Below is a small trained network, with its code and all its weights. Each question gives an input and a class and asks what happens when units are switched off, that is, made to give their printed mean instead of their output.

import numpy as np


def w(rows, s, z=0):
    codes = np.array(rows[::2]) - 128.0
    scale = np.full(codes.shape[1], s)
    scale[-1] = z or s
    return codes * scale


def norm(h):
    return h / np.sqrt((h * h).mean(-1, keepdims=True) + 1e-5)


def f(y):
    return np.maximum(y, 0)


def log_softmax(a):
    a = a - a.max(-1, keepdims=True)
    return a - np.log(np.exp(a).sum(-1, keepdims=True))


def net(x, mask):
    res = np.array(x, float).reshape(1, 8) / 4 @ E
    u = 0
    for l in range(4):
        y = f(norm(res) @ A[l][:, :-1].T + A[l][:, -1])
        res = res + np.where(mask[u : u + 3], y, B[l][:, -1]) @ B[l][:, :-1]
        u += 3
    return log_softmax(norm(res)[-1] @ U[:, :-1].T + U[:, -1])


A, B = {}, {}
E = w([
[48,156,100],'x0',
[101,216,155],'x1',
[151,150,66],'x2',
[123,118,163],'x3',
[73,62,167],'x4',
[74,96,3],'x5',
[131,187,122],'x6',
[49,144,224],'x7',
],0.0047)
A[0] = w([
[82,181,82,164],'0.n0',
[109,213,155,95],'0.n1',
[161,1,183,254],'0.n2',
],0.0098,0.0026)
B[0] = w([
[100,134,156,196],'0.n0',
[220,81,196,184],'0.n1',
[114,255,83,253],'0.n2',
],0.011,0.0059)
A[1] = w([
[84,195,163,94],'1.n0',
[12,164,170,250],'1.n1',
[143,137,254,195],'1.n2',
],0.0083,0.0027)
B[1] = w([
[13,244,231,201],'1.n0',
[41,2,79,253],'1.n1',
[233,145,104,230],'1.n2',
],0.0058,0.0062)
A[2] = w([
[205,201,179,115],'2.n0',
[218,127,107,9],'2.n1',
[113,48,253,147],'2.n2',
],0.0076,0.0015)
B[2] = w([
[67,193,107,254],'2.n0',
[187,109,107,177],'2.n1',
[153,9,155,187],'2.n2',
],0.012,0.0045)
A[3] = w([
[98,201,100,11],'3.n0',
[1,133,155,205],'3.n1',
[163,142,30,8],'3.n2',
],0.0089,0.0013)
B[3] = w([
[60,83,196,201],'3.n0',
[93,62,67,255],'3.n1',
[85,217,1,181],'3.n2',
],0.0056,0.0057)
U = w([
[181,193,39,153],'0',
[147,90,251,117],'1',
[70,159,146,156],'2',
[110,164,144,94],'3',
[31,38,94,184],'4',
[166,75,130,1],'5',
],0.015,0.0088)

Each question gives the input, the list of numbers given to net, and the class t.
The units are the neurons (one row each of A and B). Each row of codes is followed by its name. A weight is (code - 128) times the scale printed after its matrix; where a second scale follows, it is the last column's (A, B and U).
mask holds one flag per neuron, layer by layer. A switched-off neuron (its flag False) gives its mean, the last column of its row in B, instead of its output. The means were averaged over made-up inputs and are rounded, as every weight is.
A unit's drop is (log p(t) with every unit on - log p(t) with that unit switched off) / (log p(t) with every unit on - log p(t) with every unit switched off).
The circuit of an input: a set's keep is (log p(t) with only the set's units on - log p(t) with every unit switched off) / (log p(t) with every unit on - log p(t) with every unit switched off). Starting from all 12 units, units are removed one at a time, each time the one whose removal leaves the highest keep (on an exact tie, the one counted first), for as long as the keep stays at least 0.8.
units of the circuit, in order: the units of the circuit, biggest drop first
most important unit: the unit with the biggest drop
top k neurons: the k neurons with the biggest drops, biggest first
k most important neurons of layer l: the k neurons of layer l with the biggest drops, biggest first
drop when u is switched off: that unit's drop, to one decimal
input [6,-5,-5,2,-3,8,-7,-8], class 0: most important unit : 1.n1
input [6,7,0,-3,2,-7,-4,8], class 1: units of the circuit, in order : (0.n1 0.n2)
input [3,-4,8,5,6,4,-4,-6], class 0: units of the circuit, in order : (1.n1 3.n1)
input [-7,7,-1,6,1,-1,3,8], class 1: units of the circuit, in order : (2.n2 0.n1)
input [4,8,6,6,0,2,-6,-7], class 4: top 2 neurons : (0.n0 0.n1)
input [-3,8,7,3,-5,7,-6,1], class 4: top 3 neurons : (0.n0 0.n2 1.n2)
input [-1,3,-4,-1,-3,4,2,2], class 1: top 2 neurons : (0.n1 0.n2)
input [4,7,-8,2,4,-1,3,6], class 1: top 3 neurons : (0.n1 0.n2 1.n2)
input [-6,8,3,-4,-4,-7,7,8], class 1: top 2 neurons : (0.n2 0.n1)
input [5,-2,3,8,-8,-6,4,8], class 1: top 3 neurons : (0.n2 0.n1 2.n2)
input [-6,-4,-8,0,-1,2,2,1], class 2: 2 most important neurons of layer 1 : (1.n2 1.n0)
input [6,-4,3,5,-2,-6,7,2], class 1: top 2 neurons : (0.n2 0.n1)
input [5,3,1,-3,-4,8,4,2], class 4: 2 most important neurons of layer 0 : (0.n2 0.n0)
input [4,7,6,3,-2,-3,-6,1], class 1: units of the circuit, in order : (0.n1)
input [-4,-2,-2,3,-1,3,-2,0], class 2: top 3 neurons : (0.n2 3.n0 1.n2)
input [-8,-2,6,1,1,-5,-1,4], class 2: top 3 neurons : (0.n2 0.n1 3.n0)
input [-7,0,4,-6,4,5,-2,4], class 0: 2 most important neurons of layer 0 : (0.n0 0.n2)
input [-1,-2,7,4,-2,-7,4,8], class 1: 2 most important neurons of layer 0 : (0.n2 0.n1)
input [4,1,-1,-4,1,-2,2,4], class 1: drop when 2.n2 is switched off : 0.0
input [-1,-7,2,-8,8,-8,-6,-2], class 3: units of the circuit, in order : (0.n2)
input [1,-6,-8,-7,-4,1,-5,-3], class 0: drop when 2.n0 is switched off : 0.1
input [-7,-3,6,-8,8,-7,3,1], class 2: drop when 0.n1 is switched off : 0.1
input [4,6,-3,1,-1,-3,1,3], class 1: drop when 2.n2 is switched off : 0.1
